Here is a tiny trained network, its code and every weight. The questions are about switching its units off for an input and a target symbol, where a switched-off unit gives its printed mean instead of its output.

import numpy as np


def w(rows, s, z=0):
    codes = np.array(rows[::2]) - 128.0
    scale = np.full(codes.shape[1], s)
    scale[-1] = z or s
    return codes * scale


def softmax(a):
    e = np.exp(a - a.max(-1, keepdims=True))
    return e / e.sum(-1, keepdims=True)


def log_softmax(a):
    a = a - a.max(-1, keepdims=True)
    return a - np.log(np.exp(a).sum(-1, keepdims=True))


def net(x, mask):
    ids = ['αβεζηξστψω'.index(c) for c in x.split()]
    T = len(ids)
    res = E[ids] + P[:T]
    u = 0
    for l in range(3):
        r = res
        for j in range(3):
            rows = slice(3 * j, 3 * j + 3)
            q, k, v = (r @ M[l][rows].T for M in (Q, K, V))
            z = softmax(np.where(np.tri(T) > 0, q @ k.T / 3**0.5, -1e9)) @ v
            o = O[l][rows]
            res = res + np.where(mask[u + j], z, o[:, -1]) @ o[:, :-1]
        u += 3
    return log_softmax(res[-1] @ U[:, :-1].T + U[:, -1])


Q, K, V, O = {}, {}, {}, {}
E = w([
[145,105,151],'α',
[52,35,156],'β',
[100,143,156],'ε',
[37,122,93],'ζ',
[74,213,102],'η',
[202,156,106],'ξ',
[145,96,203],'σ',
[177,38,165],'τ',
[142,103,149],'ψ',
[247,94,56],'ω',
],0.013)
P = w([
[135,252,177],'0',
[92,250,156],'1',
[68,225,157],'2',
[54,205,162],'3',
[64,191,162],'4',
[65,185,168],'5',
],0.004)
Q[0] = w([
[109,93,232],'L0H1',
[117,128,76],'L0H1',
[125,128,137],'L0H1',
[94,114,114],'L0H2',
[105,151,181],'L0H2',
[150,176,207],'L0H2',
[62,94,82],'L0H3',
[105,3,142],'L0H3',
[106,94,118],'L0H3',
],0.028)
K[0] = w([
[78,114,255],'L0H1',
[168,131,35],'L0H1',
[126,123,135],'L0H1',
[78,136,103],'L0H2',
[157,92,56],'L0H2',
[221,81,67],'L0H2',
[54,142,75],'L0H3',
[8,139,210],'L0H3',
[98,133,119],'L0H3',
],0.023)
V[0] = w([
[129,101,89],'L0H1',
[131,89,96],'L0H1',
[128,153,152],'L0H1',
[141,142,77],'L0H2',
[158,111,60],'L0H2',
[103,127,163],'L0H2',
[110,76,3],'L0H3',
[117,113,102],'L0H3',
[139,148,164],'L0H3',
],0.0057)
O[0] = w([
[175,186,154,63],'L0H1',
[166,159,146,70],'L0H1',
[106,107,115,172],'L0H1',
[88,63,167,127],'L0H2',
[98,31,154,121],'L0H2',
[165,192,114,115],'L0H2',
[3,84,192,1],'L0H3',
[108,127,158,95],'L0H3',
[145,127,99,171],'L0H3',
],0.0042,0.0011)
Q[1] = w([
[124,154,152],'L1H1',
[110,171,251],'L1H1',
[73,233,159],'L1H1',
[126,141,88],'L1H2',
[200,244,173],'L1H2',
[85,59,104],'L1H2',
[90,66,73],'L1H3',
[142,192,170],'L1H3',
[240,55,144],'L1H3',
],0.02)
K[1] = w([
[125,132,100],'L1H1',
[143,76,3],'L1H1',
[164,215,13],'L1H1',
[139,103,67],'L1H2',
[16,126,130],'L1H2',
[199,129,128],'L1H2',
[108,50,105],'L1H3',
[143,207,157],'L1H3',
[217,132,30],'L1H3',
],0.02)
V[1] = w([
[71,74,87],'L1H1',
[140,126,111],'L1H1',
[100,148,175],'L1H1',
[126,163,188],'L1H2',
[167,123,55],'L1H2',
[117,151,177],'L1H2',
[124,183,255],'L1H3',
[127,57,16],'L1H3',
[110,29,105],'L1H3',
],0.0088)
O[1] = w([
[157,180,228,2],'L1H1',
[150,110,113,136],'L1H1',
[59,162,122,123],'L1H1',
[150,68,105,180],'L1H2',
[177,206,230,120],'L1H2',
[127,73,87,160],'L1H2',
[37,54,2,164],'L1H3',
[184,204,247,70],'L1H3',
[86,222,240,14],'L1H3',
],0.0072,0.002)
Q[2] = w([
[123,168,126],'L2H1',
[254,195,86],'L2H1',
[138,143,111],'L2H1',
[112,127,90],'L2H2',
[110,68,116],'L2H2',
[156,163,176],'L2H2',
[146,133,141],'L2H3',
[134,32,151],'L2H3',
[127,55,214],'L2H3',
],0.026)
K[2] = w([
[165,120,144],'L2H1',
[251,151,107],'L2H1',
[145,140,149],'L2H1',
[96,158,105],'L2H2',
[93,150,162],'L2H2',
[172,93,133],'L2H2',
[137,140,142],'L2H3',
[98,33,150],'L2H3',
[33,77,217],'L2H3',
],0.03)
V[2] = w([
[87,160,123],'L2H1',
[126,11,172],'L2H1',
[100,33,120],'L2H1',
[110,95,149],'L2H2',
[218,137,68],'L2H2',
[162,24,205],'L2H2',
[125,136,68],'L2H3',
[163,111,161],'L2H3',
[177,114,85],'L2H3',
],0.012)
O[2] = w([
[116,177,99,136],'L2H1',
[177,53,45,117],'L2H1',
[198,120,35,207],'L2H1',
[126,104,161,109],'L2H2',
[184,171,30,219],'L2H2',
[197,9,79,48],'L2H2',
[125,128,182,230],'L2H3',
[114,165,106,107],'L2H3',
[97,196,186,254],'L2H3',
],0.012,0.0034)
U = w([
[181,179,109,116],'α',
[110,91,149,211],'β',
[100,178,67,28],'ε',
[130,163,207,210],'ζ',
[123,225,110,77],'η',
[254,230,184,121],'ξ',
[147,164,62,2],'σ',
[230,142,158,114],'τ',
[179,175,110,131],'ψ',
[232,172,215,201],'ω',
],0.0072,0.0041)

Each question gives the input, a string of symbols that net reads in full, and the target symbol t.
The units are the heads (3 rows each of Q, K, V and O). Each row of codes is followed by its name. A weight is (code - 128) times the scale printed after its matrix; where a second scale follows, it is the last column's (O and U).
mask holds one flag per head, layer by layer. A switched-off head (its flag False) gives its mean, the last column of its rows in O, instead of its output. The means were averaged over made-up inputs and are rounded, as every weight is.
A unit's drop is (log p(t) with every unit on - log p(t) with that unit switched off) / (log p(t) with every unit on - log p(t) with every unit switched off).
The circuit of an input: a set's keep is (log p(t) with only the set's units on - log p(t) with every unit switched off) / (log p(t) with every unit on - log p(t) with every unit switched off). Starting from all 9 units, units are removed one at a time, each time the one whose removal leaves the highest keep (on an exact tie, the one counted first), for as long as the keep stays at least 0.8.
units of the circuit, in order: the units of the circuit, biggest drop first
unit that matters most: the unit with the biggest drop
which heads matter: for each layer, one digit per head in row order, 1 if its drop is at least 0.15 and else 0, layers parted by /
drop of u: that unit's drop, to one decimal
input ξ ξ ζ ε, target ζ: units of the circuit, in order => [L2H2; L1H3; L2H3]
input β ε β, target β: units of the circuit, in order => [L2H2; L1H3; L2H3]
input τ ε ε η ε, target η: units of the circuit, in order => [L2H2; L1H3]
input ξ σ ω σ, target τ: units of the circuit, in order => [L2H2; L0H2; L2H1]
input σ τ α τ β ψ, target β: units of the circuit, in order => [L2H2; L1H3]
input σ α τ ω, target ξ: units of the circuit, in order => [L1H3]
input η ω ψ α ε, target β: units of the circuit, in order => [L0H2; L0H3; L2H2; L1H3]
input σ ε ζ ε, target ζ: units of the circuit, in order => [L2H2; L1H3; L0H3]
input ω β ξ, target ζ: which heads matter => 101 / 011 / 100
input α ε ε ω ξ, target ζ: units of the circuit, in order => [L2H1; L1H3]
input σ σ ζ σ, target ζ: which heads matter => 001 / 101 / 011
input β β ε, target β: units of the circuit, in order => [L2H2; L1H3; L2H3]
input α η τ, target η: units of the circuit, in order => [L2H2; L1H3; L2H1]
input ζ σ ψ β ω β, target σ: units of the circuit, in order => [L2H1]
input ψ τ β ε τ σ, target β: which heads matter => 000 / 001 / 010
input α η α ω, target ξ: which heads matter => 000 / 001 / 010
input η ε α, target η: which heads matter => 000 / 001 / 010
input ψ σ η ξ, target η: which heads matter => 000 / 001 / 010
input η ψ ζ, target ζ: which heads matter => 000 / 001 / 011
input ψ η σ, target η: unit that matters most => L2H2
input α η ψ ξ, target η: drop of L1H3 => 0.2
input τ τ σ ζ ε τ, target ζ: drop of L1H1 => 0.2
input β ω σ, target τ: drop of L0H3 => 0.2
